Here is a tiny trained network, its code and every weight. The questions are about switching its units off for an input and a class, where a switched-off unit gives its printed mean instead of its output.

import numpy as np


def w(rows, s, z=0):
    codes = np.array(rows[::2]) - 128.0
    scale = np.full(codes.shape[1], s)
    scale[-1] = z or s
    return codes * scale


def norm(h):
    return h / np.sqrt((h * h).mean(-1, keepdims=True) + 1e-5)


def f(y):
    return np.maximum(y, 0)


def log_softmax(a):
    a = a - a.max(-1, keepdims=True)
    return a - np.log(np.exp(a).sum(-1, keepdims=True))


def net(x, mask):
    res = np.array(x, float).reshape(1, 6) / 4 @ E
    u = 0
    for l in range(4):
        y = f(norm(res) @ A[l][:, :-1].T + A[l][:, -1])
        res = res + np.where(mask[u : u + 5], y, B[l][:, -1]) @ B[l][:, :-1]
        u += 5
    return log_softmax(norm(res)[-1] @ U[:, :-1].T + U[:, -1])


A, B = {}, {}
E = w([
[189,28,85],'x0',
[154,80,109],'x1',
[9,92,135],'x2',
[94,196,33],'x3',
[123,127,254],'x4',
[139,101,119],'x5',
],0.0064)
A[0] = w([
[53,255,66,115],'L0N0',
[109,188,15,44],'L0N1',
[63,248,147,163],'L0N2',
[129,144,80,1],'L0N3',
[164,227,131,103],'L0N4',
],0.0075,0.0054)
B[0] = w([
[150,115,94,250],'L0N0',
[100,76,2,193],'L0N1',
[162,106,97,253],'L0N2',
[73,134,113,128],'L0N3',
[210,157,178,185],'L0N4',
],0.0074,0.0044)
A[1] = w([
[91,140,130,2],'L1N0',
[108,130,248,220],'L1N1',
[185,146,122,240],'L1N2',
[84,75,94,135],'L1N3',
[72,106,61,34],'L1N4',
],0.017,0.0031)
B[1] = w([
[151,132,112,134],'L1N0',
[159,1,73,254],'L1N1',
[104,199,241,240],'L1N2',
[134,215,115,220],'L1N3',
[72,86,218,224],'L1N4',
],0.0079,0.0069)
A[2] = w([
[126,67,112,133],'L2N0',
[2,153,191,72],'L2N1',
[39,178,201,88],'L2N2',
[211,150,16,252],'L2N3',
[125,242,70,87],'L2N4',
],0.0098,0.0036)
B[2] = w([
[171,185,86,203],'L2N0',
[179,117,27,209],'L2N1',
[210,128,87,196],'L2N2',
[16,254,139,253],'L2N3',
[57,95,161,215],'L2N4',
],0.0082,0.0045)
A[3] = w([
[101,192,210,220],'L3N0',
[119,119,175,40],'L3N1',
[107,146,57,251],'L3N2',
[86,184,251,116],'L3N3',
[178,119,70,28],'L3N4',
],0.011,0.0011)
B[3] = w([
[178,250,145,245],'L3N0',
[140,1,198,152],'L3N1',
[143,97,46,254],'L3N2',
[199,153,167,248],'L3N3',
[172,161,90,192],'L3N4',
],0.0067,0.0045)
U = w([
[254,237,186,200],'0',
[195,167,18,205],'1',
[39,238,90,105],'2',
[56,178,32,71],'3',
[243,68,191,3],'4',
[116,74,138,170],'5',
],0.0087,0.0039)

Each question gives the input, the list of numbers given to net, and the class t.
The units are the neurons (one row each of A and B). Each row of codes is followed by its name. A weight is (code - 128) times the scale printed after its matrix; where a second scale follows, it is the last column's (A, B and U).
mask holds one flag per neuron, layer by layer. A switched-off neuron (its flag False) gives its mean, the last column of its row in B, instead of its output. The means were averaged over made-up inputs and are rounded, as every weight is.
A unit's drop is (log p(t) with every unit on - log p(t) with that unit switched off) / (log p(t) with every unit on - log p(t) with every unit switched off).
The circuit of an input: a set's keep is (log p(t) with only the set's units on - log p(t) with every unit switched off) / (log p(t) with every unit on - log p(t) with every unit switched off). Starting from the 12 units with the biggest drops (on a tie, the unit counted first), units are removed one at a time, each time the one whose removal leaves the highest keep (on an exact tie, the one counted first), for as long as the keep stays at least 0.8.
circuit, biggest first: the units of the circuit, biggest drop first
k most important neurons: the k neurons with the biggest drops, biggest first
top k neurons in layer l: the k neurons of layer l with the biggest drops, biggest first
drop of u: that unit's drop, to one decimal
input [-1,1,-3,2,-3,3], class 2: 2 most important neurons	(L0N1, L2N3)
input [-6,6,-2,-1,8,-6], class 4: circuit, biggest first	(L1N1)
input [-6,-3,-5,-1,2,-1], class 4: circuit, biggest first	(L2N3, L1N1)
input [5,3,-2,5,-5,8], class 2: circuit, biggest first	(L2N3, L1N1)
input [1,-4,8,8,1,2], class 1: circuit, biggest first	(L2N1, L2N3)
input [2,4,-2,-1,-5,5], class 0: circuit, biggest first	(L1N1, L1N2)
input [5,7,-6,-8,-7,-4], class 0: circuit, biggest first	(L1N1, L2N3, L1N2)
input [0,-4,-8,6,-3,-7], class 2: 3 most important neurons	(L2N3, L0N1, L2N4)
input [2,-4,6,8,6,-2], class 1: 3 most important neurons	(L2N1, L2N2, L1N4)
input [6,-8,-5,-7,-8,4], class 0: circuit, biggest first	(L1N2, L1N1)
input [-8,7,-4,0,6,-8], class 4: 4 most important neurons	(L1N1, L2N3, L1N3, L3N1)
input [6,4,-4,6,3,1], class 0: 2 most important neurons	(L1N2, L0N1)
input [-7,8,-5,0,4,0], class 4: top 2 neurons in layer 2	(L2N3, L2N0)
input [-8,1,4,-4,3,4], class 5: circuit, biggest first	(L1N1)
input [2,3,-8,1,-5,-4], class 2: 2 most important neurons	(L2N3, L1N4)
input [1,-7,8,-3,-1,-7], class 1: 2 most important neurons	(L2N1, L1N3)
input [-2,4,4,2,6,-5], class 1: top 2 neurons in layer 2	(L2N0, L2N4)
input [0,5,-5,8,-6,-7], class 2: drop of L1N1	0.1
input [4,1,3,6,6,-3], class 1: drop of L1N0	0.0
input [2,0,-1,7,0,-7], class 2: most important neuron	(L0N1)
input [4,7,-6,7,-6,-8], class 2: 2 most important neurons	(L2N3, L1N1)
input [-5,4,-3,1,-8,-2], class 2: drop of L0N1	0.1
